Each row has a name. Each question is about the rows just above it.

[-48.8  55.0  27.0 -12.6   3.7  66.0  -3.8  65.4  23.7  65.4 -16.7  31.1
 -63.9  49.5 -57.7] : Z
[ 37.0  -6.7 -38.9 -15.5   5.7  62.5   3.8  52.7 -31.0  16.7 -55.9  14.6
 -18.4 -33.6  65.3] : U
[-77.1  -1.5  21.9  13.7 -43.8 -37.1 -82.4   3.0 -58.3 -12.5 -44.0 -27.9
  60.8 -21.5  24.7] : L
[ -8.7 -59.0  -9.3   0.5  13.2 -77.2  21.3  53.5  -7.3  28.8  17.1  56.0
   4.4  43.4 -24.9] : E
[  9.1   4.8 -52.3 -17.1 -19.6  -4.8  29.4 -25.3  -2.1 -24.9  66.9 -19.1
 -60.1 -57.3  -3.8] : K
[-19.4 -34.9  32.0  46.4  75.5 -58.8 -44.6   3.4  79.0   6.7   9.7  15.2
  88.6  11.7  -5.5] : J
[-34.0  39.3   5.8  37.6 -26.0  26.6 -25.6  20.0 -22.7  33.9   0.5  29.6
  49.6  15.3  18.0] : V
[ 13.5 -24.5  19.3  49.8  38.7  -1.8 -60.0  36.6  44.1  35.6 -70.3   7.1
 -62.0 -28.3 -35.6] : N
[ -4.8 -21.1 -67.1  -5.4 -64.8 -58.6 -18.5  29.0 -65.9  20.1 -19.2  30.1
 -54.9  19.4 -57.1] : P
[ -6.8  24.9  43.9  61.7  27.9  -9.8   4.8  -4.0  51.5  40.3 -65.1  45.4
  17.4  53.6  10.6] : B
Among the named rows, does one hold [  3.4 -44.6 -58.8] next to each other, in this order? | no
Among the named rows, does one hold [-22.7  33.9   0.5  29.6] next to each other, in this order? | yes
Does one of the named rows hold [-4.0  4.8] side by side, in this order? | no

[ -5.7 -24.9 -48.3  19.4  18.0 -39.9 -15.1 -76.6  61.6  19.8   1.5  -3.4
 -29.0  44.7]  M
[-47.1  30.4 -75.4  -2.8  44.5  36.8  26.2  57.8   3.2  -9.1  50.9 -18.1
  70.7 -45.3]  Q
[ -6.6   8.9 -89.9 -32.8  -1.0  17.4 -44.1   1.4  49.1  50.2  -9.4  76.8
 -18.1 -37.1]  W
[ 62.9  10.0 -40.9  79.7   5.0  -8.9 -61.8  39.3 -13.3 -28.9 -18.4 -74.1
  12.4  28.7]  X
[ -5.7 -24.9 -48.3  19.4  18.0 -39.9 -15.1 -76.6  61.6  19.8   1.5  -3.4
 -29.4  44.7]  C
[-17.7 -40.5  63.7 -44.0  56.5 -17.1  59.4 -67.5  11.2  -9.6  64.9 -16.0
 -48.1  14.1]  A
[-47.1  30.4 -75.4  -2.8  44.5  36.8  26.2  44.6 -32.4  19.2 -33.5 -59.2
  61.8 -16.6]  T
[ 10.6  58.0 -42.0 -22.1  41.4  40.2 -37.3  13.1  -2.1  81.2 -20.9  16.3
  27.3 -31.0]  S
Does one of the named rows hold [-39.9 -15.1 -76.6  61.6] side by side, in this order? | yes
Does one of the named rows hold [36.8 26.2 57.9] side by side, in this order? | no
Among the named rows, does one hold [-44.1  17.4  -1.0 -32.8] next to each other, in this order? | no
Does one of the named rows hold [44.5 36.8 26.2 57.8  3.2] side by side, in this order? | yes
Among the named rows, does one hold [-67.5  11.2  -9.6] next to each other, in this order? | yes

[ 18.3  18.8   9.2   8.7 -24.3 -13.3  10.7  67.7  -5.7  76.2] -> Vak
[ 33.0 -24.9 -28.5  35.3 -50.1 -48.4 -36.9  -7.2  41.2   1.5] -> mubo
[-21.5  28.6  38.3  15.6  51.7  68.9  10.6 -44.5  -4.9 -61.2] -> Kave
[-22.1 -27.6 -29.2 -60.0   9.0 -24.1  10.6  -1.9 -26.0  -3.0] -> kilif
[ 12.8  19.9  33.9 -10.7 -17.9  11.5  15.8  38.2  -6.0  57.9] -> luveg
[ 27.6  23.2  56.9  38.7 -22.4  39.0  -8.7 -20.0  32.5   3.3] -> lebi
[-14.7 -26.2 -35.2  -5.2  15.0 -14.8 -15.3 -41.2   3.5 -57.6] -> Gema
[-14.6 -25.4  -4.5 -13.9  16.7  13.8 -16.7 -83.1  14.0 -85.7] -> zavo
[ 28.3 -21.1  -9.1  31.4 -41.8 -25.5 -35.4 -33.1  43.7 -20.3] -> vunit
[ 10.2  14.7  17.1  -9.6 -16.3  -1.7  14.2  45.7  -9.1  58.7] -> boz
Is [-27.6 -29.2 -60.0   9.0] printed in one of the named rows, side by side and in this order? | yes
Does one of the named rows hold [-28.5  35.3] side by side, in this order? | yes
Among the named rows, does one hold [-26.2 -35.2  -5.2] next to each other, in this order? | yes

[ 21.2   2.5  24.9 -26.0  29.5  38.4] = relet
[ 5.1  1.2 -2.6 15.9  5.4 11.4] = dak
[ 22.0  12.8  13.6 -20.9 -11.3   7.7] = zemi
[-29.9 -25.3 -16.4  34.1  37.0 -39.7] = Lamo
[-23.5  24.3  -7.6 -19.6 -20.8 -43.7] = Gubu
[-23.5  24.3  -7.6 -19.6   3.3 -14.1] = gaper
[ 12.8  -2.3 -49.0  19.5  51.9  21.0] = Bub
[27.2 32.2 12.1 67.0 32.0 -1.9] = tez
[-25.0  38.3  -5.6 -42.5 -40.7  -8.6] = fek
[  9.0  -9.9  -3.1 -17.9 -12.2  -7.9] = Dep
[-39.3 -11.1  44.7 -45.9 -40.0  -4.2] = zev
Does one of the named rows hold [ 22.0  12.8  13.6 -20.9] side by side, in this order? | yes
Is [ 29.5 -26.0  24.9   2.5  21.2] printed in one of the named rows, side by side and in this order? | no
Among the named rows, does one hold [-39.3 -11.1  44.7 -45.9 -40.0] next to each other, in this order? | yes
Is [-40.7  -8.6] printed in one of the named rows, side by side and in this order? | yes

[ 12.4  -7.7  -3.8 -18.4  -7.2  -5.8  -0.3  -8.7  12.8  -0.3  -6.6  -4.4
 -43.5   5.7 -20.3 -11.9  -4.5  -1.6   1.2 -23.2   9.1  34.5  15.2] : F
[ 12.4  -7.7  -3.8 -18.4  -7.2  -5.8  -0.3  -8.7  12.8  -0.3  -6.6  -4.4
 -43.5   5.7 -20.3  70.6  -8.4  -3.3  31.1 -21.9   9.1  13.1   1.1] : Y
[ 12.4  -7.7  -3.8 -18.4  -7.2  -5.8  -0.3  -8.7  12.8  -0.3  -6.6  -4.4
 -43.5   5.7 -20.3   3.9  -4.5  -1.6   1.2 -23.2   9.1  34.5  15.2] : R
Among the named rows, does one hold [-21.9  31.1  -3.3  -8.4] next to each other, in this order? | no
Among the named rows, does one hold [12.4 -7.7 -3.9] next to each other, in this order? | no
Does one of the named rows hold [-0.3 -8.7 12.8 -0.3 -6.6] side by side, in this order? | yes
Does one of the named rows hold [ -3.3  31.1 -21.9] side by side, in this order? | yes
Among the named rows, does one hold [ -7.6  -3.8 -18.4  -7.2] next to each other, in this order? | no
Among the named rows, does one hold [ -1.6   1.2 -23.1] next to each other, in this order? | no
Among the named rows, does one hold [  1.2 -23.2] next to each other, in this order? | yes

[  4.8  14.3 -11.7 -36.0  45.6 -11.2  23.7   9.7 -10.2 -30.8  27.8  60.4
  28.6  31.4 -57.3 -25.9 -30.2 -55.2 -48.3] -> bina
[ -7.8  17.8 -10.5 -26.0  53.5 -11.5  20.2   7.0  -7.3 -25.3  27.1  53.9
  25.1  42.7 -47.5   2.2 -40.9 -48.8 -30.9] -> vosek
[  4.8  14.3 -11.7 -36.0  45.6 -11.2  23.7   9.7 -10.2 -30.8  27.8  60.4
  28.6  44.9 -53.0   1.9 -37.9 -47.6 -18.4] -> Mun
[ -8.5   2.8 -43.6  -9.5  -1.6   6.7  31.3 -41.4 -31.5  23.6   9.8 -54.2
   7.7 -19.0  66.6  18.2 -47.7   3.6 -17.8] -> dere
Does one of the named rows hold [-30.9 -48.8 -40.9] side by side, in this order? | no
Among the named rows, does one hold [-57.3 -25.9] next to each other, in this order? | yes
Among the named rows, does one hold [  9.8 -54.2   7.6 -19.0  66.6] next to each other, in this order? | no
Does one of the named rows hold [-36.0  45.6 -11.2] side by side, in this order? | yes
Is [23.7  9.8] printed in one of the named rows, side by side and in this order? | no
Is [-47.7  18.2  66.6 -19.0   7.7] printed in one of the named rows, side by side and in this order? | no
Among the named rows, does one hold [-8.5  2.8] next to each other, in this order? | yes

[-9.8 -1.5  9.0  4.1  3.8 -6.6  8.4 -0.8 12.0 11.9 18.5]  G
[-62.8 -51.7  68.5  -7.7   0.9  17.1 -39.2   2.9   2.5  -1.2   3.1]  H
[ -9.8  -1.5   9.0   4.1   3.8  -6.6   8.4  -5.8 -11.5  -3.8  -5.9]  D
Among the named rows, does one hold [ 3.1 -1.2  2.5  2.9] next to each other, in this order? | no
Is [  2.9 -39.2  17.1   0.9] printed in one of the named rows, side by side and in this order? | no
Is [-51.7  68.5  -7.6] printed in one of the named rows, side by side and in this order? | no

